Here is a tiny trained network, its code and every weight. The questions are about switching its units off for an input and a target symbol, where a switched-off unit gives its printed mean instead of its output.

import numpy as np


def w(rows, s, z=0):
    codes = np.array(rows[::2]) - 128.0
    scale = np.full(codes.shape[1], s)
    scale[-1] = z or s
    return codes * scale


def f(y):
    return np.maximum(y, 0)


def softmax(a):
    e = np.exp(a - a.max(-1, keepdims=True))
    return e / e.sum(-1, keepdims=True)


def log_softmax(a):
    a = a - a.max(-1, keepdims=True)
    return a - np.log(np.exp(a).sum(-1, keepdims=True))


def net(x, mask):
    ids = ['ΠΣΦαβεξ'.index(c) for c in x.split()]
    T = len(ids)
    res = E[ids] + P[:T]
    r = res
    for j in range(3):
        rows = slice(2 * j, 2 * j + 2)
        q, k, v = (r @ M[0][rows].T for M in (Q, K, V))
        z = softmax(np.where(np.tri(T) > 0, q @ k.T / 2**0.5, -1e9)) @ v
        o = O[0][rows]
        res = res + np.where(mask[j], z, o[:, -1]) @ o[:, :-1]
    y = f(res @ A[0][:, :-1].T + A[0][:, -1])
    res = res + np.where(mask[3:7], y, B[0][:, -1]) @ B[0][:, :-1]
    return log_softmax(res[-1] @ U[:, :-1].T + U[:, -1])


Q, K, V, O, A, B = {}, {}, {}, {}, {}, {}
E = w([
[129,171,90,132,104,156],'Π',
[124,118,115,93,74,116],'Σ',
[84,146,125,37,111,89],'Φ',
[111,217,37,118,141,61],'α',
[57,122,149,139,34,106],'β',
[150,119,160,171,205,71],'ε',
[87,198,249,96,120,88],'ξ',
],0.019)
P = w([
[101,179,73,74,102,254],'0',
[73,194,62,90,113,194],'1',
[64,213,65,111,126,165],'2',
[36,176,85,120,128,153],'3',
[32,180,91,141,147,151],'4',
[33,175,112,157,158,136],'5',
[28,152,119,166,170,137],'6',
[34,151,123,185,185,128],'7',
[50,127,136,204,187,115],'8',
[42,129,142,213,195,98],'9',
[27,116,196,191,209,112],'10',
],0.0085)
Q[0] = w([
[208,149,165,117,75,131],'h1',
[206,62,124,114,190,171],'h1',
[134,116,203,150,165,132],'h2',
[202,101,158,90,59,199],'h2',
[244,6,146,96,113,175],'h3',
[57,159,103,125,104,140],'h3',
],0.012)
K[0] = w([
[124,154,149,9,101,133],'h1',
[150,127,68,62,99,167],'h1',
[150,125,83,156,158,160],'h2',
[89,173,106,73,60,136],'h2',
[102,201,91,75,56,169],'h3',
[109,124,140,168,199,75],'h3',
],0.014)
V[0] = w([
[212,127,62,58,211,176],'h1',
[178,156,133,75,254,103],'h1',
[143,120,129,167,147,144],'h2',
[27,154,167,55,109,125],'h2',
[172,88,161,182,133,214],'h3',
[95,153,201,117,127,129],'h3',
],0.0084)
O[0] = w([
[126,96,157,84,149,167,9],'h1',
[228,51,178,125,135,177,150],'h1',
[132,118,141,146,125,132,106],'h2',
[149,77,177,137,131,92,234],'h2',
[133,192,117,149,60,138,47],'h3',
[255,155,140,99,111,46,223],'h3',
],0.0098,0.011)
A[0] = w([
[69,72,113,130,203,255,6],'n1',
[221,178,75,56,74,107,159],'n2',
[134,188,24,84,126,133,142],'n3',
[151,152,98,117,162,198,167],'n4',
],0.0062,0.0014)
B[0] = w([
[180,132,126,189,254,106,142],'n1',
[175,146,201,153,98,169,253],'n2',
[137,211,168,135,48,169,176],'n3',
[134,154,121,111,218,171,141],'n4',
],0.0086,0.0057)
U = w([
[120,112,114,134,253,117,252],'Π',
[67,193,103,156,101,101,79],'Σ',
[109,126,135,141,31,159,56],'Φ',
[154,223,107,135,109,185,22],'α',
[233,139,147,139,64,77,170],'β',
[170,132,132,189,113,189,226],'ε',
[119,132,120,23,121,127,81],'ξ',
],0.007,0.0015)

Each question gives the input, a string of symbols that net reads in full, and the target symbol t.
The units are the heads (2 rows each of Q, K, V and O) and the neurons (one row each of A and B). Each row of codes is followed by its name. A weight is (code - 128) times the scale printed after its matrix; where a second scale follows, it is the last column's (O, A, B and U).
mask holds one flag per unit, heads first, then neurons. A switched-off unit (its flag False) gives its mean, the last column of its rows in O or B, instead of its output. The means were averaged over made-up inputs and are rounded, as every weight is.
A unit's drop is (log p(t) with every unit on - log p(t) with that unit switched off) / (log p(t) with every unit on - log p(t) with every unit switched off).
The circuit of an input: a set's keep is (log p(t) with only the set's units on - log p(t) with every unit switched off) / (log p(t) with every unit on - log p(t) with every unit switched off). Starting from all 7 units, units are removed one at a time, each time the one whose removal leaves the highest keep (on an exact tie, the one counted first), for as long as the keep stays at least 0.8.
circuit, biggest first: the units of the circuit, biggest drop first
which heads matter: for each layer, one digit per head in row order, 1 if its drop is at least 0.15 and else 0, layers parted by /
drop when u is switched off: that unit's drop, to one decimal
input ξ ξ Φ α Φ α Φ α Σ, target Π: circuit, biggest first	(h3 n2)
input ξ α α α ξ ξ α α α Φ Π, target Π: which heads matter	001
input β Φ β, target Σ: circuit, biggest first	(h1)
input β Φ Π, target Σ: which heads matter	101
input Φ β Φ, target Σ: which heads matter	100
input Π α α Σ, target Π: circuit, biggest first	(h3 n1 h1)
input Π Φ α ξ α Π α α, target Π: which heads matter	001
input Φ Φ ε ξ α, target α: circuit, biggest first	(h2 n3)
input β ε Φ α α Φ α β ξ β, target Σ: which heads matter	101
input Φ α Φ, target Π: which heads matter	101
input ξ ε Σ ξ α, target α: which heads matter	011
input ε Φ ξ, target Σ: drop when n2 is switched off	0.1
input Σ β Σ, target Σ: drop when h3 is switched off	0.2
input Π α α Π, target Π: drop when n1 is switched off	0.2
